Each row has a hidden stage along a path, written after it and counted from one end. A new block has a new path.
[-12,-13,-10,11,15,13,-8,-4,-13,-14,5,2,-17,-30,-50,-17,-1,14,-8,4,5,11,20,17,3,31,24,-12,14,-4,-17,-15,-16,-4,0] : 0
[0,-11,1,5,15,12,-2,-5,-8,-3,-7,1,-14,12,5,-9,-18,6,12,12,8,6,10,5,3,8,12,-8,14,-8,-14,-6,-6,72,-3] : 1
[-17,-22,-3,13,22,5,0,-3,-15,0,-4,2,-31,6,-6,-26,0,8,17,8,4,6,39,24,7,22,40,-34,18,-4,-47,-13,-12,7,-8] : 2
[-18,1,-7,7,13,2,-11,-5,3,-8,-8,-8,-22,-17,17,-17,1,12,8,-6,-1,0,31,1,11,28,21,-10,19,0,-21,-12,-3,0,-7] : 2
[-9,-13,-3,11,7,1,6,3,-3,7,-15,-1,0,0,10,-12,-2,0,9,1,6,2,6,4,9,20,17,-13,3,-8,-11,-17,-7,9,2] : 1
[-9,-26,-6,7,7,6,-4,3,-5,7,4,2,-12,-4,15,-12,-2,7,13,-1,-3,11,24,6,7,19,23,-14,20,-6,-22,-14,-9,9,-7] : 0
[-13,-3,5,13,15,0,1,-5,-6,-2,3,12,-8,11,-1,-15,-13,-3,14,8,2,-2,11,10,6,41,14,-10,19,2,-11,-15,-3,0,-9] : 0
[-10,-7,-7,-14,-7,1,-12,-14,-6,-4,-30,0,-13,-6,5,-12,-10,-2,14,0,7,-2,18,3,6,22,-1,-13,8,4,5,-13,-3,-2,8] : 0
[-8,-10,-4,11,7,15,-2,2,-15,12,6,6,-15,0,11,-16,-5,13,24,-6,4,4,20,19,9,26,21,-17,13,-4,-15,-11,-9,11,-9] : 0
[-16,-15,-3,12,17,-16,-11,-9,4,-5,5,28,-20,3,8,-13,0,7,14,-3,18,5,32,13,10,28,4,-15,13,-5,-15,-17,-1,-13,-7] : 1
[-10,6,-3,13,14,-9,-4,-6,3,-4,5,0,-9,2,0,-16,-3,-1,19,9,2,7,10,7,4,36,18,-14,0,0,-13,-22,2,0,4] : 1
[-8,-8,-4,12,17,-5,-15,-22,11,-3,-17,-13,-15,2,-20,-18,-2,-9,17,5,5,-11,17,15,5,22,8,-12,0,4,-18,-11,3,5,-26] : 2
[-7,-15,13,8,9,0,0,-3,-10,-19,4,5,-14,2,-1,-17,-8,2,23,-8,1,10,28,7,-4,42,37,-15,14,-7,-26,-10,-12,12,-10] : 0
[-15,-16,0,8,1,23,0,0,-14,-4,10,-6,-36,-3,22,-32,0,8,11,2,-4,21,21,11,13,22,27,-23,24,-12,-29,-13,-8,4,-11] : 3
[-7,-6,3,13,12,-2,-8,3,-6,-6,21,2,-34,-3,13,-13,2,12,13,-5,3,15,45,10,14,11,26,-20,25,-7,-35,-7,-14,6,-8] : 3
[-7,-8,-2,20,29,6,0,-4,-10,-9,1,7,-11,-5,2,-21,-3,13,23,0,-3,18,16,7,3,34,28,-24,13,3,-16,-16,-6,1,-9] : 0
[-16,-30,-9,11,19,16,1,-3,-20,-12,-2,4,-20,2,0,-16,-3,9,15,4,-5,-16,26,6,2,49,19,-12,22,-2,-23,-23,5,5,-3] : 0
[-20,-18,1,19,8,6,-10,-3,-9,-26,1,-1,-27,-3,8,-25,-4,12,22,5,5,17,38,14,3,11,22,-27,16,-2,-28,-8,-6,-3,-4] : 3
[-16,-29,-5,10,10,15,-8,-7,-22,-14,4,6,-27,6,-5,-21,-5,24,12,15,3,16,40,43,10,13,36,-20,6,-6,-48,-14,-11,-2,-14] : 1
[-9,-9,-3,12,0,16,-2,-25,-7,-8,0,2,-14,1,-8,-16,-1,4,24,-3,11,6,23,15,8,11,8,-32,9,-4,-27,-7,-5,3,-6] : 2
[-12,-16,-2,11,10,-7,-1,-3,-5,-6,5,1,-13,8,16,-19,-6,2,22,5,1,0,21,8,14,18,22,-13,16,3,-22,-10,-2,-6,-15] : 2
[-9,-14,0,5,8,12,11,7,2,-7,10,-2,-19,1,5,-18,-1,4,19,12,18,-1,22,4,3,36,23,-26,17,-8,-18,-12,-18,5,-9] : 0
[41,-2,3,8,16,7,-7,-3,-4,-8,7,9,-21,3,6,-16,2,6,9,0,9,4,16,9,3,26,21,-14,13,1,-15,-12,-5,-1,-4] : 2
[-10,-13,0,13,11,-6,0,-9,0,-2,17,3,-34,-11,24,-24,-2,5,21,1,0,9,26,5,17,17,21,-23,26,-6,-33,-12,-9,2,-11] : 2
[-20,-6,-2,15,10,3,-8,0,-5,-10,10,3,-25,-6,10,-12,3,9,24,-6,7,0,44,14,14,38,30,-25,23,2,-28,-11,-3,9,-8] : 3
[-16,-10,-2,9,17,-8,-3,-5,-9,-14,11,-4,-16,-10,7,-31,6,1,26,-2,-15,-3,39,6,10,46,26,-11,27,-5,-23,-16,-7,0,-14] : 2
[-10,-53,-13,16,16,6,-11,6,-37,-11,-22,5,-34,-10,-14,-12,1,1,2,9,-8,-14,12,-5,-12,55,31,-4,57,-8,-35,-16,0,-5,17] : 0
[-8,-12,1,15,7,-5,2,1,1,0,14,-6,-20,-2,24,-3,-9,5,6,-4,9,13,27,13,10,5,22,-23,9,-7,-17,-9,1,9,-4] : 3
[-18,-10,-5,15,16,-4,-3,-12,-4,-14,19,-1,-18,2,2,-16,-5,-6,16,-1,7,4,23,4,7,17,16,-23,-2,-2,-25,-11,-3,8,-2] : 3
[-12,-11,-4,12,17,5,0,-5,-7,-24,9,-5,-10,5,-2,-14,-5,-1,18,4,9,3,11,-5,11,35,27,-6,6,-1,-19,-10,4,6,-5] : 0
[-5,-11,-7,14,11,-9,-13,1,-2,8,8,-7,-20,-7,23,-17,-2,-10,29,0,3,0,27,-18,32,39,10,-19,20,1,-12,-3,-1,8,-2] : 3
[-21,-9,-6,29,23,-13,-7,-17,-17,-5,-6,9,-15,9,-8,-21,1,5,13,9,-3,2,14,11,7,36,25,-16,15,-7,-25,-17,-16,-1,-9] : 0

Each row has a hidden stage along a path, written after it and counted from one end. A new block has a new path.
[-4,7,-3,-8,-22,-8,8,-5,21,1,15,3,4,-3,1,4,-6,-39,11,-6,-11,-7,-1,-4,-13,2,5,8,7,22,-15,-7,-6,-1,-3] : 1
[-7,3,-4,-4,-19,-5,8,-2,24,2,14,3,6,-1,-2,-2,-9,-16,10,-1,-9,22,1,-8,2,0,6,14,7,15,-15,-6,4,2,2] : 3
[6,-9,3,0,-3,4,23,7,-1,6,9,-2,-3,4,5,-5,-11,-37,15,-5,-1,-16,5,20,-3,-7,22,12,-4,-8,-15,1,13,-2,5] : 5
[-2,-3,-1,-4,3,-3,29,-1,-1,6,6,1,-3,0,1,-6,-9,-13,10,0,-2,0,0,3,-5,-1,10,2,-1,1,-9,-1,10,-3,1] : 6
[4,0,-3,-6,-16,-2,5,-1,20,0,19,2,5,0,0,6,-10,-44,12,-6,0,-10,-3,1,-7,-6,12,8,8,13,-16,-2,-2,4,-3] : 1
[1,-8,1,1,1,1,25,-2,4,2,11,2,1,3,-2,-6,-8,-16,13,1,-3,3,1,-1,-5,-2,18,12,-1,1,-12,-1,8,-6,3] : 6
[4,-3,0,-3,-14,0,17,-1,5,0,12,2,-1,27,0,-4,-6,-45,12,-6,-7,-20,-1,11,-9,-2,14,11,2,14,-13,0,5,-4,-2] : 4
[-5,4,-5,-8,-19,-9,-4,-1,28,1,14,3,4,-3,-2,4,-6,-20,4,0,-3,-4,3,-1,-3,-1,0,9,10,12,-13,-8,-6,2,-3] : 1
[-6,5,-4,-6,-19,-6,2,-1,23,2,14,-1,3,-1,-1,6,-10,-36,9,-1,-4,0,-1,-12,-7,1,6,15,8,18,-11,-7,2,4,-2] : 1
[1,-2,-1,-1,-11,1,6,0,17,5,7,0,-1,5,3,-7,-10,-16,13,-1,-4,10,2,8,2,-3,7,13,2,-5,-16,-2,0,3,2] : 4
[-1,-3,-2,2,-9,2,17,-4,9,2,13,1,6,4,-2,-4,-7,-14,20,1,-9,21,6,-6,6,1,11,19,-1,10,-13,-2,4,0,4] : 6
[-1,0,-1,-6,7,3,30,-4,-2,2,6,1,-2,-3,-3,-9,-8,-12,2,0,-2,-8,-1,2,-3,-3,10,1,1,3,-7,-4,5,-3,1] : 6
[-2,1,-1,-2,-5,-5,25,-8,1,1,11,2,4,5,-4,-2,-2,-22,12,-4,-12,0,-1,-14,-6,6,9,11,-2,21,-8,-3,5,-5,1] : 5
[-4,3,-5,-5,-15,-5,0,0,29,3,13,2,4,-4,1,4,-12,-17,8,4,0,4,-4,-6,1,-3,0,10,7,1,-14,-7,-2,6,-1] : 1
[-2,5,-3,-3,-16,-3,8,-1,12,2,8,-2,2,-2,0,7,-5,-25,9,-1,-4,-6,2,4,-1,2,5,8,7,9,-10,-3,-5,0,-1] : 2
[-5,5,-7,-11,-15,-11,7,-5,10,-2,7,3,-4,-2,3,1,-6,-31,-5,2,-14,-13,-5,6,-13,-1,-1,0,15,15,-8,-4,-2,-2,-4] : 3
[18,-17,1,3,-4,3,25,8,11,10,15,-1,1,6,5,-7,-8,-36,27,-6,4,-13,3,22,2,-11,31,16,-1,-20,-25,-3,13,2,2] : 4
[-5,-1,-7,-2,-17,-7,13,-4,16,4,14,2,7,2,-2,-2,-7,-22,23,-8,-9,27,2,-11,1,3,6,17,4,14,-14,-5,7,2,1] : 3
[-3,7,-6,-8,-20,-7,-3,0,25,2,12,2,5,1,3,5,-7,-34,8,-3,-4,-1,-2,-5,-6,-3,6,11,8,18,-12,-7,-4,3,-3] : 1
[11,-11,2,3,1,5,27,-1,2,9,9,-2,1,6,1,-5,-11,-27,21,-6,4,-6,7,10,0,-5,24,15,-4,-4,-16,2,15,-1,1] : 6
[4,11,-2,-3,-18,0,8,-2,26,8,13,-4,6,0,0,3,-11,-31,22,-4,2,3,0,-6,-3,-4,14,11,6,4,-16,-8,0,3,0] : 1
[-1,1,-1,0,-12,-2,6,-1,18,2,7,1,2,2,2,-2,-6,-17,14,-1,-4,4,0,7,-1,-2,2,6,7,2,-15,13,2,1,0] : 3
[-1,-1,-2,-1,-20,-1,5,0,27,3,14,-2,11,3,4,1,-6,-26,21,-3,-5,24,3,-7,-1,-2,9,20,4,11,-17,-7,6,5,4] : 3
[0,-1,-4,-1,-17,-4,-1,3,25,-8,8,0,6,-1,4,5,-7,-14,16,4,-4,21,-1,-4,3,-2,1,7,7,0,-16,-4,4,7,1] : 3
[5,-14,1,4,-9,0,25,0,7,8,11,0,6,8,3,-5,-10,-23,25,-2,-3,8,3,6,3,-3,20,16,-2,-1,-19,1,12,0,5] : 5
[5,-3,-2,0,-19,-4,14,1,21,0,14,-1,6,2,2,-3,-9,-27,20,-4,-6,10,2,12,8,-2,11,14,4,3,-25,-3,6,1,0] : 3
[-2,3,0,-6,-24,-11,18,-4,24,0,17,1,3,1,-3,2,-6,-45,19,-9,-11,-6,0,-6,-9,1,15,13,5,26,-18,-9,2,-3,-2] : 2
[7,-6,1,-1,-15,0,8,5,21,8,11,-2,5,-1,2,5,-9,-28,21,-5,4,-10,0,9,5,-5,18,13,4,-3,-19,-3,2,0,1] : 2
[-1,3,-4,-1,-25,-8,-1,1,24,1,14,0,4,1,9,3,-8,-40,13,-5,-1,3,0,-2,-7,-2,5,12,10,10,-13,-8,1,1,-2] : 1
[4,-4,0,0,-10,-2,14,0,8,6,12,1,1,4,1,-2,-7,-27,17,-3,-3,8,1,7,1,-3,10,9,4,7,-11,-3,6,1,-1] : 4
[-1,5,-7,-5,-23,-7,8,-4,20,0,15,2,2,2,-1,7,-14,-44,12,-4,-13,-5,1,-4,-7,2,12,13,7,24,-11,-7,0,-1,0] : 1
[-5,4,-2,-4,-14,-5,10,-5,16,2,7,4,3,2,0,-7,-6,1,7,5,-11,31,-3,0,3,2,-8,6,9,8,-11,-3,5,1,3] : 5
[3,-6,0,-2,0,2,23,-3,1,3,6,1,-3,2,4,-8,-12,-17,5,-1,-6,-2,3,10,-2,-3,11,4,-2,-5,-10,-1,11,-2,0] : 5
[3,-1,-5,-7,-15,-5,20,0,5,6,14,-1,1,5,1,-4,-13,-35,13,-2,-7,-9,-1,11,-3,-7,13,6,9,3,-19,-3,4,-2,-1] : 3
[2,3,-2,-3,-12,-1,16,-5,8,0,10,3,6,0,-3,0,-5,-23,15,-3,-8,4,-2,-3,-5,-1,1,5,6,15,-10,-3,4,1,-2] : 4

Each row has a hidden stage along a path, written after it and counted from one end. A new block has a new path.
[-1,2,-2,-2,0,1,-4,3,-4,4,-3,5,-6,1,2,1,0,-1,-4,1,3,-9,1,-5,3,-7,-16,-2,9,-2,9,3,0,-1,-7] : 7
[-7,2,-4,-1,-2,-3,11,2,-6,5,-1,13,-1,1,1,3,8,0,-4,-4,-1,-9,4,-4,0,-6,-10,1,5,-7,4,3,2,-6,-4] : 8
[-3,-1,-3,-9,-5,-4,-10,1,-6,5,-2,8,-5,0,4,-2,-2,3,-4,-6,3,-7,1,-1,-1,-12,-16,-2,7,0,0,-1,-10,-2,-10] : 8
[1,2,0,-3,-4,0,-4,0,0,1,-3,9,-3,-9,-2,4,-9,6,-1,-6,-2,1,0,-1,-3,-3,-14,1,3,3,-10,-9,1,-1,-5] : 9
[-6,1,1,-2,-7,0,0,0,-2,10,-6,11,-11,-6,-2,4,2,3,-10,-10,-3,-11,2,-5,-3,-9,-21,-3,2,12,-9,-16,3,5,-9] : 7
[-3,2,-2,1,-6,2,-20,-1,0,14,-7,3,-17,-8,4,4,-14,5,-13,-6,-1,-8,-3,-13,-4,-13,-19,-3,0,13,-3,-24,0,15,-4] : 2
[-2,0,-1,0,0,-1,-12,0,-5,2,-3,5,-7,-2,2,-4,-6,-1,-2,-3,2,-13,3,-5,-4,-4,-13,0,3,0,3,-5,-2,3,-10] : 7
[-1,5,-4,-4,2,-4,-23,3,-5,3,-3,-1,-9,1,2,0,-3,-2,-10,2,5,-18,1,-5,2,-6,-15,-4,8,4,17,1,1,3,-4] : 1
[-5,0,-1,-1,-3,1,-12,-5,-3,9,-5,5,-6,-4,4,3,-11,4,-6,-3,4,-12,-3,-9,-3,-10,-17,0,4,3,9,-9,3,9,-4] : 4
[3,1,-2,1,-1,0,-22,0,-1,7,-5,7,-15,-4,0,-2,-3,-1,-4,0,0,-12,-2,-4,-1,-10,-18,-1,4,-3,-3,-6,-1,1,-11] : 6
[-4,4,-1,-1,-4,1,-15,0,-1,9,-2,1,-14,-7,1,5,-9,3,-8,-8,1,-11,-2,-10,2,-10,-11,0,1,6,-4,-13,1,6,-6] : 6
[-5,-5,-4,-3,-4,-3,-6,5,-9,6,-3,7,-4,-1,5,3,-3,1,-6,-5,4,-12,-1,-11,1,-10,-12,0,4,4,7,-3,4,0,-5] : 4
[0,3,-2,-2,-2,-3,-11,3,-7,7,-5,5,-5,0,3,5,-5,0,-3,-1,3,-11,1,-8,3,-9,-15,1,6,-3,13,-1,-1,-1,-6] : 5
[-5,2,-3,-1,-3,-5,-9,4,-7,10,-3,5,-8,-1,3,4,-4,2,-7,3,2,-11,3,-7,1,-7,-20,1,4,6,11,-6,2,2,-3] : 3
[-4,0,-2,-3,-1,0,-9,3,-6,6,-3,9,-6,-1,3,4,0,2,-7,-2,1,-10,1,-7,0,-8,-19,5,6,5,5,-7,0,1,-6] : 5
[-4,-1,0,1,-4,-1,-3,3,0,0,-1,7,-1,-2,1,0,-2,2,0,-8,-1,-2,-1,0,-4,-5,-1,0,-1,2,-10,-3,-1,-1,-9] : 9
[-4,3,-1,-1,-3,-1,-9,-1,-7,9,-5,6,-6,-4,0,5,1,1,-14,-3,-3,-15,-1,-8,-3,-5,-18,-1,3,12,7,-10,0,2,-2] : 1
[-4,2,2,-2,1,2,-8,3,-4,2,-3,0,-3,-2,1,2,-7,0,-2,0,6,-3,1,-1,2,-4,-11,-1,5,-3,10,2,0,0,-6] : 8
[0,-1,2,0,-6,1,-9,-4,4,2,-1,3,-5,-6,1,1,-6,3,-3,-4,-2,-4,2,-3,-2,-17,-8,4,-4,5,-12,-9,-3,5,-7] : 9
[-3,1,-3,-1,-2,-2,-9,2,-3,6,-2,12,-3,-3,2,5,-3,4,-3,-5,2,-3,7,-6,1,-7,-15,0,4,5,-1,-14,4,3,-7] : 7
[2,0,2,-2,-1,1,-14,2,-18,9,-2,-7,-11,-6,3,1,-9,1,-13,3,4,-19,-6,-14,-2,-6,-17,4,3,3,13,-6,2,11,5] : 1
[-2,3,-3,-1,5,-4,-14,1,-4,6,-1,11,-9,-1,2,2,-5,2,-8,-4,3,-7,4,-4,0,-14,-19,1,3,3,4,-7,0,1,-10] : 6
[-10,-1,-1,-1,-3,-4,-4,2,-6,6,-1,7,-2,0,3,3,-1,2,-9,-1,-1,-6,9,-7,3,-3,-19,-2,3,6,12,-5,1,3,-4] : 5
[-2,0,-3,1,1,-5,-13,4,-2,2,-1,11,-7,-1,1,-2,3,-2,-1,-3,2,-11,0,5,-1,-10,-13,2,6,-1,-3,3,-1,-6,-10] : 9
[-5,0,0,3,0,-3,-19,1,-4,7,0,7,-7,-1,4,0,-4,-1,-6,-2,7,-7,-7,-5,6,-10,-14,2,3,-3,2,-2,1,2,-8] : 7
[-5,-2,-4,-3,-2,-2,-18,1,-5,8,0,3,-11,-4,3,5,-3,2,-6,0,6,-17,1,-12,-2,-2,-16,-3,6,8,10,-12,0,11,-5] : 1
[-3,1,-4,-3,-1,-1,-1,3,-4,2,-3,7,-4,-1,2,2,-3,8,-3,-3,2,-9,3,-6,0,-8,-15,-1,7,1,2,-6,-1,1,1] : 7
[-4,0,-2,-1,-2,-1,-14,2,-3,7,-3,12,-12,-4,1,3,-5,4,-9,-6,-1,-12,0,-6,-3,-11,-16,2,5,3,-2,-8,0,4,-6] : 6
[-4,2,-1,0,-2,-3,-8,3,-3,3,-2,6,-2,0,2,1,-4,0,-1,-2,2,-8,1,5,0,-6,-10,-3,-2,-7,2,-3,1,-2,-8] : 7
[-2,1,-2,-1,-5,2,-11,1,-3,10,-5,4,-6,-1,0,7,-10,6,-11,-1,2,-5,1,-13,3,-4,-14,0,1,9,7,-16,-1,14,-1] : 1
[0,-1,2,-3,-6,5,2,2,-5,3,-5,8,-2,-2,2,-5,0,0,-1,-5,1,-4,2,-7,-1,-5,-8,-3,1,2,1,1,0,0,-4] : 8
[-4,-1,-4,-2,-3,-2,-14,1,-4,1,-1,-3,-6,-2,4,-1,-11,3,-3,5,5,-7,-8,-12,1,-5,-5,1,0,4,10,-5,3,10,-2] : 5
[-6,4,-1,0,-1,-2,-20,0,-3,3,-6,2,-11,-5,5,1,-1,-1,-3,-6,0,-8,0,-3,-2,-9,-12,-1,3,3,-8,-8,-2,3,-8] : 8
[-3,1,1,0,-2,-2,-13,1,-7,9,-2,9,-9,-2,3,3,-2,2,-10,-4,0,-11,1,-5,-2,-7,-20,-1,3,7,6,-10,1,3,-5] : 3
[-2,1,-5,-1,1,-1,-13,4,-5,8,-4,0,-6,-1,3,3,-4,-1,-9,2,4,-12,2,-10,-2,-6,-17,-1,6,2,15,6,2,4,-3] : 1
[-3,1,-2,-2,-5,-2,-19,0,-3,10,-1,1,-9,-2,3,3,-5,3,-11,-1,1,-15,0,-10,0,-6,-15,3,6,4,3,-14,1,6,-2] : 1
[-3,1,-4,0,-2,-1,-30,0,-5,11,-7,1,-15,-5,-1,-1,-14,0,-5,-1,3,-20,1,-10,0,-9,-15,-3,4,-1,8,-12,0,14,-8] : 2
[-3,4,-4,-1,2,-3,-17,2,-3,7,-5,3,-6,-1,4,0,-2,1,-6,1,4,-11,4,-7,-1,-8,-17,-3,7,-2,13,1,-2,4,-3] : 4
[-3,0,-1,-3,-7,-2,2,1,-6,10,-4,5,-8,-6,1,9,1,4,-13,-6,0,-15,4,-5,-3,-11,-20,0,1,11,2,-12,2,1,-5] : 1
[-2,-1,2,1,0,-2,-10,-2,-1,4,-3,12,-5,0,-1,3,-5,2,3,-1,-1,5,5,2,-1,-9,-7,-3,-4,1,-10,-8,-2,-6,-5] : 9

Each row has a hidden stage along a path, written after it and counted from one end. A new block has a new path.
[11,-7,0,-16,2,-2,2,5,-5,-11,20,-1,0,25,-1,-3,3,11,-4,-2,25,11,16,-2,8,0,12,3,-5,-11,-11,-6,6,-5,-11] : 1
[11,0,5,-15,-5,-8,7,5,2,-19,27,-1,5,22,1,0,3,8,3,1,38,11,27,2,1,0,10,9,-4,5,-11,-14,-2,-13,-14] : 2
[9,-3,-10,-14,2,-9,-1,-2,-3,1,16,-2,3,3,1,5,4,7,8,0,38,6,13,-7,-3,5,17,-4,-11,-10,-4,-12,18,-6,4] : 0
[-4,0,-1,7,0,7,1,6,3,-1,13,-2,3,12,0,-2,7,3,-9,-8,-7,-2,26,-1,10,2,7,-2,-3,-6,-2,3,6,-3,-15] : 2
[-3,-1,5,-3,3,-1,13,6,-1,-1,9,-3,2,10,2,-6,2,11,10,-6,18,3,21,3,7,0,11,-4,-4,-12,3,-2,5,-2,-10] : 1
